Each row has a class, written after it.
[   3  154   38   31   -9   20  150  -56 -121   85   77   33  167  138
 -174   20  -48   15  -50 -110   54 -134  -73   36  -47  -97  -58  -91
   32 -175  113  189]
nupog
[ 25  67  84  39 -21   5 132 -71  -5  62 119 -31  34  77 -58  42  45  -3
 -77 -55  -8 -74 -75 106 -80  53 -19  47  43 -96  -9 -27]
ruper
[ -83 -155 -554   -4  -92 -267  228   24  481 -402  -31  427 -388 -262
  183 -246 -290  263   -4   -8   45    7  -12  227 -127  255 -127 -308
 -380   56 -280   31]
bir
[ -27  126   19   47 -290 -115   72  -37   17  140  227  -60 -145    4
 -273  165   91  -28   10    0  -69  -21 -178 -162   67 -105  -10  146
  -71   49 -128  250]
ruper
[  86    3   56  251 -135   14 -126  157  157  -67  283 -151 -588 -421
 -277  109  208  181   94  -73 -101 -135 -252 -107   25  154 -113   34
 -441  129 -323   -2]
pudu
[ 351  -68  380 -360  -58  109  773  103 -182 -103  100  -13   94 -293
  135  -91 -150 -273 -230 -426 -287 -448 -189  237    0    3  156  -23
  -55 -422  -41 -302]
zageb
[  17  -97   17   89   76  -41  107  173  260   21  143  129  -31   53
   95   10   88   24  -50   -9  -10  -83  132   77   20   61  -85   25
  -84  -95 -109   46]
Kebo
[ -39   61   16   95  -28   -6   29  -35   42 -107   48  -30  -26   28
  -80   10   36   49   -3  -33   87    5  -19   22  -46   45    2   -8
   36 -146   -8   63]
dolat
[  25   94  -58    0 -285 -150   87   72  -58  113   29  -18  -92  140
  -54  174   44   -7   17  -23   82  154  -27  -21  121   10   55  -46
  -69  -36  -47   59]
zageb
[ -31   -2 -213  300  131   90  -53   19  191 -154  -87    0   31   75
 -115 -157   55   37 -132   61  -42   36  -33 -187  150  -78  -66  134
  -36    7   18  221]
pudu
[ -46   75  -13   45 -179   -7   31  -61   11  -56   47  -51  -46  -14
 -186   60   -5   47  -13   37   83    6  -90  -98  -24  -18  -14   70
  -36  -97  -42  103]
pudu
[-35   2  58 102  17  61 -43 -28  41  42  85  -7 -65   0  68  26  33  66
 -63 -36  29  10 -10  81 -83 100 -14  55  50 -81 -70 -73]
bir
[ -55   70  114  111  -29   78  136 -135   19   83  118  -39   17   81
  -79   -4    4   26 -137  -48  -34 -117  -72   74 -125   34  -45  113
   70 -236  -28   27]
susu
[  67  -52  222   90   35  -10 -176  -10  -73  -32  182  -83  156   38
  -53   84   23  -36   34  -57  106   66  -18  -48  -17  -28  -42  -34
  143  -42   -2  123]
susu
[ -43  113  166   97  -84    0   79   34 -102   15  178  -35  -18   62
  -94   43  -16   14  -24 -112  -41 -155  -41  -15  -30   24    1   32
   19  -95    9  111]
bir
[ -42   52   17  120 -131  -37  105  -59   15  -49  109  -30  -12   56
 -178   51   -1   33  -53    2   45   -9  -58  -79  -63  -30  -71   76
   -6 -188  -93  186]
lunan
[ -12    7   11  101  -53 -128   71 -104   55   18  -12  -63   19   86
 -160   32  -31  -35    2  -10  -74  -59  -34  -49    9   52  -44    8
   31  -98  -50  259]
dolat
[ -90   60  -80  -94  138  133  -83 -111 -152 -222 -102  -62   50  -19
  168 -106   85  -32  -83    9  176  146 -127  259 -220  164  -41 -153
  287 -164  -31 -169]
dolat
[  70  -42 -224  102  103  -51  160  -86  410  135  257  110 -124   39
 -129 -132   22  198  -33 -119 -246 -182 -102  -23   12  -33 -140  -79
  -91   83  -50  346]
kap
[  20   92   -5  -44 -203   76  -99   76  -97  -20   29  -16 -129  -25
 -102   91  -49   72   39   17   20   94  -38 -126   19  -90   45  -27
  -29   67    9   -1]
Kebo
[ -45  116   11   30 -115  151  136   75   64  -11  -10   89  -42   65
  -30   42  -64  113 -120  -67   40 -109  -25  -94    0  -13   47  161
   30 -158    0    6]
pudu
[ -50   19   35   22   40   18  -16  -56 -119 -183   88 -130   46   46
  -14  -45   47  -61  -61   -4  -39   85  -67   95 -120    1  -33 -111
   78  -13  -27   -3]
ruper
[ -71 -120  -19  106   60  -85  -16  -70   78  -57   47   51  -21   -4
   -8  -39  -23   -9  -19   74  -66   -1   56   16  -19   -5  -58  -38
  -25   12  -81  133]
kap
[-224  -99  -72 -408  186 -218  272    7  -85   74 -398  -94  514 -330
  402  139  517 -679  100  561  279  899   87  168 -205  -86 -134 -405
   83  242   -9   90]
kap
[ 292    1 -104  146 -384  -42 -149   -6   88  -52  279   26 -235  -19
 -494  -36 -152  335  -64 -187  201 -235 -362 -254  -40   -6    2  277
  -70 -462 -282  111]
kap
[  10  121  -22   39 -187   39  183  -52    0   76  105    9  -86   23
 -200   21   -9  134  -57  -65 -108 -110 -125  -42   27  -63   28   56
  -22 -145   38  126]
zageb
[ -89 -132  112  -20   95  -58 -210  -44  -44  -51  -37   15    7  -31
  190   59   26 -105   44  131   39  194   69   53  -71   71  -60  -63
  133  158 -123  -21]
ruper
[ -67  -29  197  202 -262  -88   85 -147  -39  107  251   44    7   56
 -298  157  -62   56  -65  -13 -130 -261  -12   -6   45 -154    7  153
  -71 -191  -59  148]
susu
[ -28  170  169 -119 -460 -122  235  172 -161   79  -17  -42 -183  128
 -169  273  144 -125    3  -72   24   73  -14 -242   27  -72  146    4
   -5  -34  -55  158]
ruper
[-83 -37  43 139   9  19 -42 -52  73  22 112 -43 -26 -18 -59  59  69  -1
 -21  -7 -82 -59 -31 -25 -25   9 -55  24   0  66 -57 103]
nupog
[ -20    8  126   -2  125  171 -340   24  -37  113    6 -185   -6 -120
   85    0   86   39   44  -31    9 -121   67  -16   92  153  -60   77
   64  152   58 -101]
dolat
[ -53  -11  -44   91    5  -41   97  -73   67  -93   74    4  -89   23
  -47  -71  -60   29    0    1 -120  -76   25   23   32  -20  -43  -41
  -91   16   -4   70]
lunan
[-159  -19  -27  225  -15   11  -87  -92   44  -94  -21 -100  -17   13
 -130    8  113  -43  -49  112  107   42  -63  -70  -39   77  -87   92
   42  -92  -85  148]
nupog
[  18   91 -150  199 -175  -49   88 -102  165  -15   86  -55 -149   42
 -272  -99  -51  143  -41  -43  -24 -119  -95 -143  132  -10  -33  156
 -171  -61    8  171]
dolat
[-320  -41   35  166   41   98  202   96 -432 -369 -125 -107  -73  158
   84    0  231 -411 -185  272 -120  282  189   15  164    4   67  103
    8  144  197   56]
susu
[  36   15   98   25  -51   34  -76  139  -87  -15  -95   -2  -25   99
   63   71   73   53    4   17   85   53   31   21  -17   93   26    4
  129  -44  -19 -115]
dolat
[ -58   63  -31  101 -179   -5   87 -111   -7   17  171  -35 -116  -19
 -198   82   74  121  -69   -5    8   -3 -163  -24 -104   47  -41   85
    9 -211  -90  130]
Kebo
[  25   97  -82  295    3  112  151 -266  287  -72  181 -173   38   71
 -325 -168  -47   36 -102  -48  -17 -190  -84   31  -56  -53 -106  125
 -168 -129   49   70]
zavek
[-173   15 -105  -11   22  -33    0 -147  202   36    2   93 -154    8
  -42  -26   66   18   33   85   63  -63   21    2  -11   15  -66   56
    9  -40  -70  141]
dolat
[  61   58  144 -115 -158   10 -405  177 -279   28   65 -122 -115   28
  -20  246   16  105  140  107  -37  155  -41   16  109  -18  148  -20
  200  304   25 -197]
dolat
[ 173  -81  -28   20   40  -49 -313  219 -191 -114    4   28   24 -101
  103   55  -33   22  131  -62  179  134   14   77  184    2   40 -107
   12  -72  -55  -49]
bir
[ 168   96  289  107 -258   45   65   68 -183   83  160 -243   49  146
 -311  244   -1 -118   -9 -134   72 -158  -26 -221  215 -103   40  199
 -128  108   85    6]
susu
[ -86 -114    5   74  132  -48 -119  -45   33  -86    6   12    0    8
   49   -6    6  -52   34   90  -68   47   62   10   37  -11  -29  -37
   -1  102  -40   52]
zageb
[ 36  -7  98  58   0 -30 -88 120 -68 -19 139 -42   9   3  77  54  30  23
  27 -33  17  27  61  69  66   1  49 -32   6  37  -8 -83]
kap
[ -97   40   98   20 -108  -16   11  -45  102  -16  148  -47 -145 -120
 -215   43   63   25   48   60    6  -35  -45 -155  -12 -139   43   94
  -84   -5  -17  103]
nupog
[  18  -12  -34  125 -183  -38  101  -14  -13 -120   77  -42   15    8
 -195   31  -59   26  -55   -6   35   16 -125 -117   14    0  -28   13
  -83 -124  -41  122]
Kebo
[ -34 -151  -41  194  227 -100  131 -104  755  138  -93  201 -337  -21
  145  120  169 -227  163  203    9 -125  222  436   69  557   21  -68
  -69  136    4 -125]
pudu
[ -93  146   69  -90 -182   39 -189  -45 -257  -17   50 -249  -71  -86
 -136  221   85 -139  102   75   81  175  -61 -103   21  -22   60   41
   45  242   36   32]
zavek
[  5  41 -64  20 -45 159   2 -41  96 107 -79   0 -46  27  15 -21 -62 142
 -53  10 -72  43 -78 -81 -22 -65 -12  50   2  25 -23 -77]
zageb
[-116  -97   74  101   -3 -110  -25   49    3  -97   32   17   -6  101
   12   75   10  -36  -33   58   -8   49   72  -86   24   29  -35   33
    2   66  -94  133]
ruper
[ -15   52   35  107 -117  -15   32  -26   -9   66   96  -42 -131   45
 -132  137  134   52  -20  -21   47  -59  -78  -75   44   36   29  212
  -30  -57  -68   -5]
zageb
[   7    5  -23   57  -13   12   73   -4  -35 -176  -41  -19 -116  -41
 -112  -28   40   89  -59  -18   19  -17  -73  -15  -76   64    6   11
  -18 -154  -47   16]
zageb
[ -95  -24 -159   21  208  116  126 -186  141 -178 -174   49  225   86
  -24 -219 -260    4  -21  171  171  -99  105  126 -175   40 -118  110
   58 -393   43   81]
kap
[  41  -38   47    3   -8  -42    1   26  -94  -45  159   -7    7   68
  -37   27   87  -53  -55  -57  -67  -51 -151   17  -73   -4  -61   -3
   81  -81 -156   75]
pudu
[ -90  -69   74   73  144   -2 -103  -24   88 -124  106  -60    3   15
   37  -14  -29   31   76   84  -84    5  100  -20   -4  -35  -48   24
  -15  115  -17   58]
pudu
[-108  133   16   13 -305  -58  163  -68 -160   92  141  -75  -72  118
 -305  173  -12    1 -105  -23    4  -30 -196 -198  -32 -106  -29  134
  -91 -161 -138  229]
zageb
[  32   62   28  200  -90  -37   12  -42   26  -29   95  -90   17   -6
 -231   -2  -83   73    5  -29  -52  -80  -42 -148   62 -107   -1   89
  -79  -51   -8  194]
kap
[  27   57   42  114  -84  -65  -47  -42  -64   21  135  -91   30   25
 -152   74  -41   59  -19  -51  100   15  -92  -60   16   -2    8  102
  -17 -128  -40   86]
bir
[   9   65   58   34   51   92   60   20   19  -42   41  -11  -54   45
   41  -24  -78  114  -74 -140  -64 -103   27   80  -82   51   13  -43
   46  -63   11  -31]
bir
[ 204  135  -48  -98 -250  -82  137  -46  -64  300  118 -127 -102 -188
 -248  211  144  -63   70 -111  -71  -14 -284  -58   80   72   73   45
 -103  -20    9   74]
Kebo
[-108  -10   67   46   95   88 -228   32   87  -63  -39  -53  -21   51
  170  -30  -55   99   43   49  132   47   88   24  -99  190  -27    4
   80  -67  -35 -137]
pudu
[ -33   51   63   47 -142  -39   31   56  -77  -33   53  -71   -7   73
 -148  100   26  -32  -21   32   50  -27  -74 -105   14   15   -2  144
    8  -76  -71   93]
ruper
[ -37  -77  -63 -179   45   23   21  305 -100 -303 -169   56   -2  -99
  130  -13  -42 -105  138  164   10  161  158  -69  134  -89   58  -94
  -18  189   86   65]
bir
[ -51 -152 -106   89  113  -41  -39 -152   77 -172  138  -46    0   -9
  -13  -87  -25  161   30   72  -22   -8   -5  163 -101  126  -34   82
   54 -180  -23    7]
zavek
[  24   44    1  142 -125   -9   65  -17  -11  -43   -3  -95  -37   31
 -177   57   63   94  -54  -39   40  -41 -107  -64  -42   53   -4  120
   28 -158  -71   75]
zavek
[-123   86   73   22   23  174 -102   36   77   65   35  -44 -168  -55
  107  -32   32  -18  -36   73 -104    2   87  -37   74  -31   55  132
  -13  140   41 -146]
Kebo
[-16  76  74 -31 -54  42  -3  64  -6  29 -30  13 -56  17  26  69   5  29
  12   0  52  13  49 -11  23 -10  26  18   9  50  13 -62]
dolat
[  25   60 -185  283 -117  122  -31   85  -26 -227 -191  -26 -198  -17
  -69  -90  -43  156 -155  -63  -20  105  -41  -62   49   23  114   24
 -115 -111   -3 -120]
bir
[-55 -41  16  64  36 -43 -28 -25   2 -58  84 -39   4  10  -2  12 -12 -29
   5  17 -80  13  13  21  14 -23 -31 -28 -24 110 -31  70]
zavek
[-123  -53  109   68  104   -3  -59   23  -18 -203   89  -78  -22  -15
   19   27    5  -98   26   87  -32   23   55  -37   35  -38  -45    0
  -65  177  -47   30]
pudu
[  34   19   30  201  -64   68  114  -30   -1  -48   42  -81  158  123
  -89   23  -42   33 -127  -60  -17  -77  -48   -4  -23   57  -41   68
   26 -134   20    8]
Kebo
[ -83 -156  173  -54  128 -166 -186   85 -147  -91  -37   45  107   62
  154  149  -19 -125   54  135  164  107  127   38    5    5  -20  -22
   32   77 -146  -96]
zageb
[ -29  -67  173  119   26 -150   53   41 -126 -162  106  -20   54    0
 -104   73  -79  110 -103  -25   25  -76  -54    6  -84   12   17  153
  -18 -330 -183   32]
ruper
[  62  115  132   34 -173  141  247  -68 -312   26  255 -196  232  114
 -310  121   96 -135 -190 -170  -58 -130 -303  -67  -51  -59 -141  -46
   58  -59   41  232]
zageb
